Each row has a hidden value; after the row comes its band, the name of the range that the value falls in. Each part has its own.
[  38    4 -103  -13   63  -11 -129   11  -26   39   15  216  -27   22
   97  -14 -111  -47 -135  -25   67   15  -63  -14   39  125   70   58
  -29  -41  -70  125   28   43  -77   24  133  -14   30  149 -101    4] : <22>
[  22   -1   59   95  -54   94   38   99   57   34   43  170  -53   72
   -7  -28  -13   19   73  -21  -55  132   21   52 -106  -87 -180   -8
  -11  131   63  -50   -1    3  -28 -151  161   18   33  -80  -83 -200] : <37>
[ -71   76   78   64 -207  -68   73  -75  -33  -56   28   90  -45   48
  -52 -133 -121  133  217   62   22 -105  173   35   86  -59  -66  -55
 -193 -340  109 -132   22   19    8  -49 -135   48  122   92   79   54] : <37>
[ -62  -90 -147   83   49  -62  -17  -56  -45  -29   88  114  -57   65
   14    9  -16  -77  -15  -22  -49   82  -71  106  172   10  -68  -80
   20  141 -247  108   67   35  -55  -98  101  -44    9 -190 -160   59] : <26>
[  66 -129  -94  -69  -39  -52 -230  176 -157  128 -132   53    8   87
   41  -23   21 -268 -205  116  134   16 -169 -225  -91  383  223  290
  112 -197  -86  236  109   42 -120   24  186  -98   82   -9   13  -80] : <22>
[ -34   16  -75 -147  -33   39   60    8   59  -69   16   59   10   17
   47   69  -23  159 -130   12    1  201  -34  -91   96   25   11  -29
   10   47 -123  -12  126   36 -107  -46  141  -46  112   -9  -47  -61] : <24>
[  88   55  -10  117   89  246  -42   51   73  117  -66   62   45   47
   35  255  -74    0  -15    6  -64  139 -201  -32 -153  -76 -150  125
 -207  280   32   26  -58   49   11 -173  114  204  -17   26 -160 -140] : <26>
[  87   23  -35  -33  -62   40   31 -106   79   54  -76  186  -47   34
   61   70  -97   37 -132   48   92  -13  -78    4   61   63  -23  -23
   24 -158 -152   62   75   -2  -23   62  -64   74  114   46   -1  174] : <22>
[ -31  -35   76  181   16  196  -14  128   12   74   30  -27   11   42
   11  150   30  -35  208  -28 -123  232 -131  -29 -132 -199 -281   26
 -244  330  122  -43  -80    1   -9 -288  223  181   57  -67 -156 -301] : <27>
[  83 -134 -101  -22  113  -61   37  -45    7  -63  -19   20 -107   47
   31   51  156 -164 -134   60  -83  226 -133   42  167   83   70  -49
  227  230 -401  142  138   24   -9  -55  187  -47    8 -277 -161  -23] : <37>
[  26  180  -48 -110    7  -26  251  -39   49 -171   98 -269  -19   81
   28  115  119  325 -261  203  114   98  -78 -128  102   52   -1 -159
 -131  119 -360 -104  114  140  -84 -182   51  -96   -7  -77  -15  -11] : <24>
[ 101  100   80  -43 -125  144   80  -11   67    2 -252 -104   63  -24
  -31   41  -93  142  -58  239  102   44   50 -132  -47  108  138  155
   -4 -242  -37   -2  107   19   -5  -20  -98   43   97  129  132  -54] : <26>
[-137  -45  -96 -283  -73   73   54   88   26  -68   98   21   26   13
   52   28   34  159 -172   -1  -13  374  -86 -142   99   61  -62  -98
   62  135 -139  -30  174   13 -151 -130  300 -144  233  -86  -59 -180] : <37>
[  30    8 -100   64 -102  -30   53   80  -67 -188   71  -17   -6  -96
  -45  -35   78  166   17  -29  212  170  -85   20  247 -155   -9 -174
  240  138 -142  197  135 -164 -273   58   94  -64   92  -45  -48   22] : <30>
[-126   73   65   60 -257  -56   27 -107  -76  -23   54   68  -38   71
  -49 -106 -146   93  257   97  -12 -101  162    9   54  -26 -101  -56
 -239 -366  130 -126   12   27   34 -100 -178   53  168  127  103   41] : <30>
[  55   38  -57  -53  -73  -46   48  -67  -50 -151  -43  -79  -12  -77
   -7   32   38  107   -5   83  132  104  -82  -54  255  -25  121  -86
   71  -77 -171  117  132  -70 -108   79  -28   39  133   69    4  106] : <40>
[  48 -112   -6  130  -87   90 -207   50  -92   72 -168  383   22  -90
 -130 -200 -210 -187  260 -102  -45   21   69  202   93  -31   53  178
  179 -217  221  153   41 -150   -1  116    7  122  134   56  -71  -13] : <34>
[  91  117  195  -10 -110   59   61 -182   72  104 -157   20  -91  141
   22   30  -98  -67   88  286 -154  -77  129  -57 -189  160   24  131
 -266 -343   32 -197  -23  163  287 -156 -188  155   75  159  108  -73] : <40>
[ 117  -78  103  188 -129   18  -17  -91   55  119 -113  217 -134   38
   68    7  -45 -179  133   52   39  -32   -4   57  -45  -37 -112  -16
   79 -173  -27  116   -3  -84   33   35  -85  150  116   41   34   70] : <30>
[ 250   38  232 -156   60  145  171 -242  200   95 -464 -266  -73   83
   65  130   37 -152 -194  532 -204  108  103 -170 -176  386  311  271
  -16 -280 -360 -132  114  226  389 -162 -130  107   42   34  144 -168] : <34>
[ 128   36   34  265  -53   23    0   22  -16   -8 -120  117  -26    0
  -92 -107  -96  -21  129   73   81  -97   94  140    4  -42   35   91
   84  -91    8  108   15  -39  -29    5  -82   37  -77   -6  -14    5] : <26>
[ 143   63   57   -2 -165   13   73   85   12  -71 -127  -31  -12   30
  -62   52   72   88   12  121  101   73  -29 -136  -31    2  100  100
  100  -98   19   35  109  -37  -95   42  -13   35   51  -17   78  -62] : <27>
[ 152  -67   78  -47   69   -5  178 -157  119  -55 -216 -175 -118   57
   33   76  158 -126 -107  296 -153  201   27  -37   57  155  170   36
  162   34 -435   -1  147  102  167 -118   26    3    6 -207   -5  -98] : <37>
[-125   28   -9   68 -267 -155   93  -18 -110 -198  102   -4  -29  -40
  -79 -189  -32  213  230   19  165  -17  147   27  276 -141  -34 -192
   11 -260   13   10  112 -102 -186   29  -85  -72  165   27   91   96] : <40>
[ -65  -24  -98 -168  -60   68   28   -7   14   -8   -3   28   29   12
   37   44  -45  102 -173   58   52  184  -95  -82  112  106  -20  -43
   29  -24 -191   35  145   16  -97  -67  114  -62  188  -39  -26    1] : <22>
[ -77  -26   30   93  -64  150  -15  150   11   36  104   72   -6   75
    3   67   13   13  143  -35 -126  268  -39  -31 -148 -134 -251   -1
  -94  301  122  -42  -18    4  -64 -268  247   24   70  -78 -115 -342] : <30>
[  -1   17  -38   73   87   30   21  -93   42  -10   48  145  -59   -6
   71  -65 -109   33  -38   13   -7   50   43  141  113  -10  -69 -110
  -51   47 -177   26   10   39    8  -96   80   -1   24   62 -124   -3] : <22>
[-116  102   92  101 -277  -88   56  -97  -56  -53   74  104  -56   77
  -54 -135 -151  141  302   71    1 -140  224   27   44  -83 -110  -70
 -250 -384  186 -156   -4   25   17  -77 -194   48  130  145  116   40] : <30>
[ 100  -94   70  159  -83   41    0 -120  111  160 -176  215  -98   41
  113   61 -109 -145   25   58   73  -67  -20   23  -30   17  -89   26
   23 -219 -101  122   13  -41   19   54  -94  147  104   36   39  149] : <26>
[ 241  136  250 -115 -133  178  212 -120  160  -21 -410 -313   -9  -12
  -17   91   44   85  -73  482   -9  138  122 -209 -146  191  259  184
   80 -284 -166  -90  141   66  189  -77 -180   84  104  135  239 -182] : <30>
[ -36  -66 -176    4  -89  -45   26  149 -129 -233  107  -31   40 -177
  -62  -78  104  196    3 -127  300  244 -180   25  415 -201  -17 -239
  297  176 -172  269  186 -246 -394  117  201  -91  179 -105  -96   81] : <27>
[ -33  -22   -9  -23 -106   40   71  107   71  -29   60  222  -40   57
  -13 -137  -42  111  -54  -20    0  164  118   52  -19    1  -94  -45
  176   40  -33  -26  107   -6 -119  -86  186 -162   66 -118  -31 -170] : <24>
[  69   60  -95  -37  -36  -62   48 -127  -36 -133 -131  -91   20  -69
  -12   29  -51  120  -90  144  169  -19  -36  -45  276   77  226   -3
   47 -209 -253  139  151  -10  -87  117 -128   15   69   87   36  215] : <26>
[   8  162  -28   22 -190  119 -136  175  -78   32   28  264  112  -70
  -32  -59 -247  259   59 -136  289  -93  -61  -59   -7  -95  -77   66
 -175 -258  380   43  -17 -111 -242  116   10  109  170  367   22   42] : <24>
[ -48   -9  -32  107   -2   57    8   60  -25  -51  -37  -88   46    9
  -24   55  -27   54   84   61  -25  134   -2  -48   38  -46   -1   71
  -95  119  -42   39   45   36  -80 -153  103    6   -2  -48  -66 -153] : <26>
[ 158 -116  148  201  -99   15  -18  -80  133  130 -180  312 -151   16
  116   37  -58 -194  173  -27   15  -22   25   38  -54 -104  -84   37
   72 -190   56  108  -20 -100   26  122  -48  221   99   79   24   65] : <27>
[  29  153   64  114 -114   65  309 -192  150 -200   -4    0  -30  -28
 -105   96  -42  356  229   19  -66   75  100  165  233 -371 -171 -218
 -102   51  -65 -173   57  -40   21  -53 -204  191   45  -82  -28  125] : <37>
[ 128   38  -40  -65  -49   29 -194  225  -91   62  -29  201   11   12
   39  -51  -38  -47 -139  -19  196   33 -137 -150 -111  163  124  182
   54 -106  147  156   38  -31 -168   89  207  -21   76  208  -27 -122] : <37>
[ 113   44   68   27  -27   87  -14  -74   49  110  -57  123  -91  133
   33   92  -28 -132   -3  142 -133   50  -41   -8 -170  101  -53   85
  -86  -12  -36  -40  -12   94  159 -142   -9  112   33   23  -37 -102] : <30>
[  -1  109    4   39 -134   71    0   38  -10  -23  -18  119   51  -24
  -32  -10 -153  207   79  -22  123  -28   14  -24   50  -88  -49   23
 -145 -175  153  -22   22  -35 -115   17  -37   95  110  174   16   28] : <24>
[ -30  -66  -64   77   52  -71   43 -105  -17  -43  108  108 -113   64
   21  -24   25  -76   45   -8  -93   83  -39  146  178  -42 -114 -154
  -27  117 -234   17   37   35   28 -121   85   17   36 -165 -158   43] : <37>
[ -92  -20 -222  139   47 -119 -168   54 -115  -28  328  455  -65   55
   46  -36 -115    6   74 -343   39  -30 -137  176  195 -177 -215 -156
 -133  177   78  113  -52  -34 -205   29  193   36    6   13 -279  132] : <34>
[ 188  -47 -135  -65  105  165  -46   78  -16  -19  -75  -62   12  -93
   38  197  151  -64 -246   46  130  347 -391  -57  112   27   41  -37
  297  384 -324  308  133 -123 -145    8  232   51  108  -78 -167  -51] : <30>
[-111   60   74   78 -266 -161   94  -80  -59 -115   76   98  -78   59
  -66 -210  -99  143  269   62   33 -124  257   50  131  -71  -47 -104
 -133 -391  104 -129   49    6  -26  -28 -152  -29  116   61  115   64] : <27>
[ 85  37 -24 -14 -77   7 -90  72 -59  17  14 168 -41  18  21 -44 -29 -27
 -42  15 119  39 -85 -37 -13  68  24  26  49 -78  32 107  42 -37 -88  35
  89   5  94 121 -28 -31] : <40>
[  25   62   47   68  -46   22  214 -139  107 -139  -15  -22  -58   10
  -38   72   14  175  135   60  -96  120   68   85  162 -199  -86 -135
  -60   72 -135 -108   64   12   36  -91  -66  109   34 -101  -47   16] : <37>
[  74  -19  -97  -89  -83  -31 -122   92  -80   22 -114   91   34   69
  -15   95  -15  -57 -108   38   70   22 -144 -192    0  182  185  235
   27 -163    7  123  114   27 -115   87   55   25   70    9    4   21] : <24>
[ -17   30  -54 -188  -51   27   65  -46   33  -56   42   -2  -27   33
   68  124   35  108 -122   59    5  209 -129 -123  101   36  -23  -89
  -52   41 -159  -18  112   33  -51  -60  106   12  169    9  -38  -11] : <27>

[  91  -45 -242   -7  387  157   14    3  133  118 -133   58  -28   56
  172  623 -220  312   93  389  -21 -348 -194 -370 -149   60  214   77
  -56  -99  114  333 -162  167 -168 -284  216   18 -212  -96  -48   37] : j314
[-219 -285   15  212   62  -42  205  -64 -183  118    6 -267   73  -23
  100  -76  126  105  107   61  142  -15  -16  -70  109   66 -111    6
  -68   96 -173 -194   10  138  121   25  136 -281   51 -106   32   28] : j519
[ 267   50  209   46  312  -72  128  186 -154  211  189  107  -10 -120
  254  371  -28  306  199  206  -27 -231  160  -90  -96 -207  439 -178
  278  491 -101  -18  219  -46  145 -168   85   12 -200  117   22  -15] : J509
[ 549  368  383  -70 -143  -27  -28  -46 -255   62  218 -136 -131 -137
  -71  151  247  -42  -73   91  -45  135  216  222   36  -16  255 -203
   30  351 -157 -216  316 -247   96   22   -1 -137   85  -23 -128 -138] : j314
[ 260 -313  168  158  -38 -198  -92 -157   23 -172   87 -404 -331 -139
   98  -79  261   56  -81  663  139 -105  -65 -166  330  -57   92 -159
 -266  148  126 -377 -174   54   73  270  -21 -280 -302  -35  -91 -276] : J380
[ -80 -275   27  238 -215  -77  -22  -27  -74  -18   35 -360  101  -65
   77 -164  -30   40   45   37  123  -77  -64  -68  328 -101 -221  -23
  -33   73 -224 -236   66  155  113   53   83 -244  -33   36  -16 -165] : J509
[  70  -80 -238  -85  366  263  -27 -102   46  146  -87  248   -1 -165
  165  431 -180  184   11  420  -17 -145 -196 -278 -243  115  200   85
   -8   93  173  316   18  296 -268 -328  112  -38 -152  -48   58   77] : j940
[ -33 -311  -68  218 -211  -70 -192 -196  126 -130   16 -350   64  -98
   79 -233  -90 -128 -117   62   57  -66 -193    7  279   66 -367    2
 -142 -104 -171 -247   61  225   60  132  -11 -191  -59   43  -11 -162] : J509
[ 173  126 -245 -459 -371  118  -63 -217  356  -99 -252   48 -110  221
 -230   15 -106 -449 -191 -215   96  421 -171  135 -147  253 -308  231
  110 -734   14  426 -338  129 -623 -144 -160 -118  141 -179 -135  -53] : J802
[ 185  228 -322 -179  -78  367 -284 -231  107  -94  -96   79  -40 -255
  -35  167 -120    2 -180  198   94  147 -265 -156  -40  170  -37  207
 -196 -290   52  115   65  382 -521 -374  114 -194  -29  -70 -143   31] : J509
[ 113 -183   27  253  100  -72   37 -169   81 -147  118 -443 -187  -85
   97   92  255  191  -34  435  197 -192 -123  -56  176  -38  112  -69
 -300  -78   41 -408 -132  122  164   80  215 -288 -181 -113 -160  -68] : j314
[  97    2 -257   38  329  392 -133 -164 -189   31   -9  231   74 -410
   59  180  -54  352  -11  402  144 -127 -147 -348 -144  -35  373  170
 -168  251  115  188  165  432 -276 -474  172 -209 -284  108  199  163] : J802
[ 343  234  218 -167 -363   86   15   11  -59  118  -29   26  -49  -54
  -44   47   24 -173  -12  -71   32  409   12  295   31   62  -51  -96
  319   -9 -127   28  227  -71 -260 -133 -113 -138  265  -82 -195 -231] : J876
[ 482  290  107 -251  -81  -50  150 -213   54  -62 -144 -241 -289  286
 -246  305  302 -229 -121  -24  -90   46  -34  108  -37  347   -4  -80
 -187 -414  -44  157 -218 -367 -109  116  -13  -92  147 -282 -141 -162] : J380
[ 323  224   68 -107  106   84 -180 -218 -181  -66   93    1 -148 -123
 -150  -67  294   32  -84   79   58  164  211  -88 -187   47  401  134
 -239   19  -22  -20  -79   -7 -136  -62  -32 -234 -242   29   94  163] : j940
[  -1 -192  -44   95   -4    4   53 -229   84 -136  128 -324  -82  -91
  -10  -17  194   -2  -86  190  129 -126  -99  -29   81  -22  -17    8
 -231  -94   19 -255 -118  159   87   47  176 -293  -83 -104  -48  -22] : j519
[  92  -37   15  118  523   95 -128   34 -244  117  220  285   47 -329
  221   30   38  453  177  238  119 -110  254 -295 -301 -269  715  122
   59  481  -13   -9   95  260   -1 -306   51 -138 -535  283  264  320] : j519
[  37 -245  201  328  -29 -165  143  -89 -294  -34  123 -399  -32 -151
  -25 -202  181  271  -19  376  363 -136   -3  -98  391  -66   13 -106
 -146  383 -136 -286   76  148   88   75   61 -390 -157  -21  114  -86] : j940
[ 313  198  -54  -77   -7  153   64 -217   74 -120 -127  -90  -97   40
 -201  203  106   26  -84  -32    4 -142 -213  -32   16  215   24    0
 -146 -367  -27  204  -54  -68 -212 -164   75 -154   16 -139    7 -126] : J802
[  64  -47 -186   86  359  340 -119  -86 -197   90   26  286  113 -411
  141  134  -86  375   65  336  123 -107  -84 -300 -176  -94  412  138
  -28  331   69  156  215  410 -209 -462  127 -171 -301  168  220  166] : j940
[ 446  332  228  -83 -184  121   82   38  -88  129   52   -9  -65 -165
   75  308   61  -17   17   60  -39  171  -63  276   58   50   57 -231
  248  129 -133 -123  423 -105  -85 -198   59  -79  279  -83 -273 -258] : J509
[  25 -110   78  -13  103 -174   72 -159   59 -142  223 -253 -282 -162
  119 -124  348   20  -31  223  107  -38   25 -124  101   27   64  -75
 -206  -47  -16 -496 -139  103   15  157   93 -318 -177 -109 -129    2] : J509
[ 322  193  164 -288    2 -170   27    5    6   80  199   17 -105   87
   -7  173   55 -174  -40  -77  -28  107  289  109 -208  -65  201  -31
  185  131 -133   48  -40 -123  -18   29  -70  -13  -83   15  -41   78] : J509
[ -90 -598 -157  218 -102  -69  -98 -223   58   71 -156 -323   91   -1
  181  -75 -165 -248 -138  411  108   91 -232   69  143  185 -430   24
 -115  101  -34  -26    1  314   98  191  -83 -104   26  -13   45 -116] : J380
[-278 -417  -86  135  233   16  126  -87 -100  215 -162 -156  -73   16
  288    5  224   19  191  262   21  232  -21 -142 -118  219  -33   79
 -135  -85    3 -201 -190  152   60   94   82 -224   39 -181  -91   66] : j940
[ -36 -309  -20   48 -332   28 -168 -173   58  -50   65 -263   95 -107
   -6 -162  -89 -255 -115   49  -56  -10  -86   -6  189  -61 -304    9
  -57   70  -74 -113   45  156   69  121   11 -193   28   16    9 -212] : j519
[ 167  162 -114 -380 -297   57   41  -57  423  -51 -303   13 -177  361
 -156  190  -94 -268    0 -281  -49  222 -192   24  -71  251 -249  110
  201 -880   -5  406 -420 -100 -555 -105 -101  -68  151 -270 -249 -215] : J876
[  29 -455   97  385  -36 -159 -100  -81   40  -28  -87 -372  -72  -21
  183 -133    1  120   37  417  122  -86 -170  -85  321   55 -140  -95
  -97   18  -46 -233  -67  116  100  201  -64 -198 -176   -6  -25 -258] : j940
[-248 -462   86 -154 -249 -110  -39   -2 -167  189  -59   -2  -12  -88
  192 -406   54 -382  132  -62 -186  362  141 -180  100   57 -311   -3
  158  213 -133 -123  -37   61  -62  259 -214 -194   72   21   58 -207] : J380
[ 202  130  107 -147   23   59  -46   23 -133  165  184  228    7 -268
  152   11  -19   -9    8   85  116  325  167  138 -191  -88  236    2
  302  354  -95  -62  281  202 -190 -228  -74 -119  -40  106  -26  111] : j314
[ 401  288  122  -65  -67   84  -27  -49  -82   13   98  -62  -74 -150
   -7  233   70   51  -50  102   16   15   -8   80   40   10  146 -104
   27  103 -109  -82  242  -28  -81 -163   82 -119   36  -26 -135 -107] : J509
[-187 -464 -210   63  -84  117 -143 -187  170  153 -158 -217   90   69
  229  104  -82 -352   -6  145 -187  201 -143   67 -145  171 -325  107
  -98 -185   23  -51 -106  171  157  147   56  -49  175 -116 -147  -78] : j519
[ 396  234    2 -125 -367  345 -255 -129 -191   54 -126    5 -110 -311
  -28   31   96  -85 -118  389  189  622  -90  133   61   75   66   72
  -23   41   57  -56  236  231 -446 -279  -30 -275  167  -60 -266 -160] : J802
[ 205 -251  103   77 -486  -26 -203 -205  123 -292  166 -393   -4 -126
 -209 -241    3 -171 -187  105   34 -233  -99  -32  389 -294 -150  -65
 -111   48    1 -122  -53   58   85  143    9 -274 -169   95   68 -387] : j940
[ -39 -212   50  -73 -258   59    4 -117  -77  -28  175 -212   36 -111
  -78 -122  147 -178  -11  -18  -29    7  113  -65   59 -250    0   30
  -41  156  -19 -135  -68   62  126   56  123 -279  -12    0   28 -115] : J876
[ -19 -258  -38 -108  364  -60  206  233  110  287  -71  331   20  120
  312  330 -223  186  309  114   24  -61   75 -172 -320 -166  323   26
  516  103   35  392 -186  115 -138 -239  -57   82 -252   89   94   60] : J802
[ 320  246   70  -76 -175  207  107  -11   55   85 -142  -22  -54  -36
   -2  393  -63   29   19   56  -74    4 -280   96  120  193 -114 -163
  164 -181  -56  120  234  -78 -253 -241   95  -85  294 -205 -248 -336] : j519
[ 274  271  -75 -200 -385  248 -152  -87   59   11 -152  -44  -51  -46
  -96  162  -89 -135 -103   47   79  354 -164   86   71  138 -157   86
   52 -304  -47  126   68  123 -462 -249   17 -176  214 -154 -283 -174] : j314
[ 184  -18  328 -155   65  -88   86  240 -200  339  195  331   15 -137
  256   34  -17    4  228    9  -15  315  371  133 -260 -260  393 -111
  614  571 -106   23  219  -22  -18 -122 -180  -17  -76  174   38    7] : J876
[ 190  150  122  -74 -156  198   43   76 -124  202   18  221   94 -260
  127   81 -109   13   85  -49   25  268  -55  188  -21  -11   23  -97
  423  217 -143   29  443  122 -241 -330  -33 -111  207   32  -89 -148] : j519
[  26  -85  118 -163  164  -67  205  209   33  272   70  347   56   11
  232  137 -162   52  241 -130    6   95  153   41 -274 -154  227  -42
  616  195  -96  230   48   56 -140 -216 -113   21  -84   97   71   35] : J876
[ 452  315  256   25   97   76  -84 -225 -408  -95  255   -3  -95 -356
 -170 -229  449  120  -88   11  119  115  254   74  -75  -39  506  -26
 -190  356 -145 -241  284  -51   37 -104  -26 -305 -206  155  208  126] : J802
[ -73 -286 -216 -132   19   82   74 -341  141 -142   57 -167 -111 -111
  -20  -92  259 -254 -135  137   82   58 -111  -23 -123   48  -58  114
 -245 -202  120 -128 -231  249  -17   33  115 -280  -54  -93   26   66] : J380
[  66  -63  -60 -125   52   13   -4 -322  153 -198  228 -234 -243 -179
   -4  -21  350 -147 -169  211   37  -17  -35  -42  -62   44   61   19
 -332 -156  107 -377 -171  145   13   98  167 -307 -101 -149 -127   52] : j314
[ -70 -328  -60  -64 -527  200  -90  -66  -83   99   14 -296  249   30
 -105   49  -87 -359   -4  -58 -138   80   64   16   70 -331 -203   99
   26  164  -31  105  -40   54  226   27  167 -164  187   16  -19 -245] : J876
[-173 -228   56  109 -282  -23  106   53 -236  112   84 -282  204  -42
   34 -165   26  -48  130 -184   85   59  118  -18  201 -222 -161   21
  100  213 -286 -177  103  100  177  -10  134 -258   99   45   18  -85] : J509
[   0 -240   34 -156 -289   48 -144 -123   54   14  121 -194  -58  -75
   46  -46  119 -351  -29   80 -187  162  103  -33  -16 -146  -75   20
  -50   51   51 -192 -120   23  111  175   54 -188   41  -48 -138 -180] : j519
[-368 -564 -255  333  262   46  251 -129 -134  305 -245 -260  215  114
  266  130  -25   34  107  267  218  137 -166   71 -129  257 -236  134
  -88   26 -108   20  -31  337  195  -30  145 -143  162 -140   51  195] : J802
[  42 -300   20  194  -82 -123 -176 -108  216 -107  -36 -347 -162  -24
  209  -76   57  -34   17  242  -42  -50 -166  -98  236   82 -177  -69
 -151 -252  -37 -347 -136   68   59  216    0 -166 -127  -56 -197 -255] : J509
[ 204   46  177   50  494  -29  -13   34 -286  128  313  193  -21 -245
  151  104  151  360  139  199   42 -170  354 -207 -284 -252  719    0
   57  586  -46  -60  107   50  142 -158   48 -112 -456  217  245  268] : j519
[ 267  123  232  -70  186 -112   75   33  -67   72  162   63  -75   38
   18  107  136   92  114 -120  -63  -83  251   -5 -188  -93  388  -64
  171  126 -126   35  -23 -189   73  -27  -39  -58 -199   64   90   44] : j519
